Below is a small trained network, with its code and all its weights. Each question gives an input and a class and asks what happens when units are switched off, that is, made to give their printed mean instead of their output.

import numpy as np


def w(rows, s, z=0):
    codes = np.array(rows[::2]) - 128.0
    scale = np.full(codes.shape[1], s)
    scale[-1] = z or s
    return codes * scale


def f(y):
    return y / 2 * (1 + np.tanh(0.7978845608 * (y + 0.044715 * y**3)))


def log_softmax(a):
    a = a - a.max(-1, keepdims=True)
    return a - np.log(np.exp(a).sum(-1, keepdims=True))


def net(x, mask):
    res = np.array(x, float).reshape(1, 6) / 4 @ E
    y = f(res @ A[0][:, :-1].T + A[0][:, -1])
    res = res + np.where(mask, y, B[0][:, -1]) @ B[0][:, :-1]
    return log_softmax(res[-1] @ U[:, :-1].T + U[:, -1])


A, B = {}, {}
E = w([
[127,127,126],'x0',
[255,176,166],'x1',
[126,127,126],'x2',
[158,20,190],'x3',
[128,130,127],'x4',
[164,85,23],'x5',
],0.0054)
A[0] = w([
[157,38,177,27],'n1',
[110,171,107,1],'n2',
[146,60,157,61],'n3',
[185,158,145,76],'n4',
[254,182,147,20],'n5',
[87,161,216,27],'n6',
[37,92,104,28],'n7',
[102,235,78,17],'n8',
[154,26,169,33],'n9',
[172,83,27,37],'n10',
[41,99,113,60],'n11',
[106,219,83,40],'n12',
[128,128,127,132],'n13',
[140,100,146,83],'n14',
[154,25,168,35],'n15',
[45,99,113,59],'n16',
[128,128,127,131],'n17',
[63,183,250,10],'n18',
[169,92,29,27],'n19',
[36,94,109,45],'n20',
[210,167,147,55],'n21',
[52,100,112,53],'n22',
[171,81,30,41],'n23',
[41,98,112,56],'n24',
[128,128,128,128],'n25',
[109,244,67,29],'n26',
[155,101,53,41],'n27',
[132,116,128,114],'n28',
[156,15,169,23],'n29',
],0.0083,0.006)
B[0] = w([
[109,212,75,130],'n1',
[129,239,142,10],'n2',
[105,178,100,105],'n3',
[167,155,115,99],'n4',
[222,177,102,189],'n5',
[142,185,217,71],'n6',
[191,161,106,103],'n7',
[80,182,80,121],'n8',
[94,190,68,153],'n9',
[123,156,241,126],'n10',
[194,150,114,125],'n11',
[95,173,85,112],'n12',
[127,126,125,138],'n13',
[123,167,124,66],'n14',
[92,189,67,157],'n15',
[189,148,117,116],'n16',
[127,127,126,136],'n17',
[130,171,253,130],'n18',
[131,163,230,101],'n19',
[196,153,108,121],'n20',
[184,160,109,126],'n21',
[180,147,124,95],'n22',
[120,151,237,129],'n23',
[193,151,113,121],'n24',
[128,128,128,128],'n25',
[77,174,47,159],'n26',
[129,162,203,68],'n27',
[123,134,131,102],'n28',
[90,185,62,165],'n29',
],0.03,0.0012)
U = w([
[122,51,105,254],'0',
[254,79,77,62],'1',
[22,130,62,82],'2',
[81,97,227,69],'3',
[117,26,109,159],'4',
[110,18,102,124],'5',
],0.0071,0.0093)

Each question gives the input, the list of numbers given to net, and the class t.
The units are the neurons (one row each of A and B). Each row of codes is followed by its name. A weight is (code - 128) times the scale printed after its matrix; where a second scale follows, it is the last column's (A, B and U).
mask holds one flag per neuron, in row order. A switched-off neuron (its flag False) gives its mean, the last column of its row in B, instead of its output. The means were averaged over made-up inputs and are rounded, as every weight is.
A unit's drop is (log p(t) with every unit on - log p(t) with that unit switched off) / (log p(t) with every unit on - log p(t) with every unit switched off).
The circuit of an input: a set's keep is (log p(t) with only the set's units on - log p(t) with every unit switched off) / (log p(t) with every unit on - log p(t) with every unit switched off). Starting from the 12 units with the biggest drops (on a tie, the unit counted first), units are removed one at a time, each time the one whose removal leaves the highest keep (on an exact tie, the one counted first), for as long as the keep stays at least 0.8.
circuit, biggest first: the units of the circuit, biggest drop first
top k neurons: the k neurons with the biggest drops, biggest first
drop when u is switched off: that unit's drop, to one decimal
input [8,-4,8,-6,6,-8], class 3: top 2 neurons -> [n18; n6]
input [5,8,7,-6,-7,-7], class 1: circuit, biggest first -> [n5]
input [5,3,4,-6,1,-4], class 2: top 2 neurons -> [n26; n8]
input [-2,8,-8,5,4,7], class 1: top 2 neurons -> [n5; n21]
input [7,-5,-5,-7,3,8], class 3: circuit, biggest first -> [n10; n23]
input [-2,0,6,0,-6,-7], class 3: circuit, biggest first -> [n18; n6]
input [-4,6,-2,-8,0,4], class 2: top 3 neurons -> [n26; n8; n12]
input [1,-7,-2,-7,-2,-8], class 3: top 3 neurons -> [n18; n6; n5]
input [2,3,1,-4,-5,6], class 3: drop when n10 is switched off -> 0.2
input [-3,8,4,-3,4,-5], class 1: drop when n5 is switched off -> 0.4
input [-5,-5,1,6,4,1], class 2: drop when n29 is switched off -> 0.4
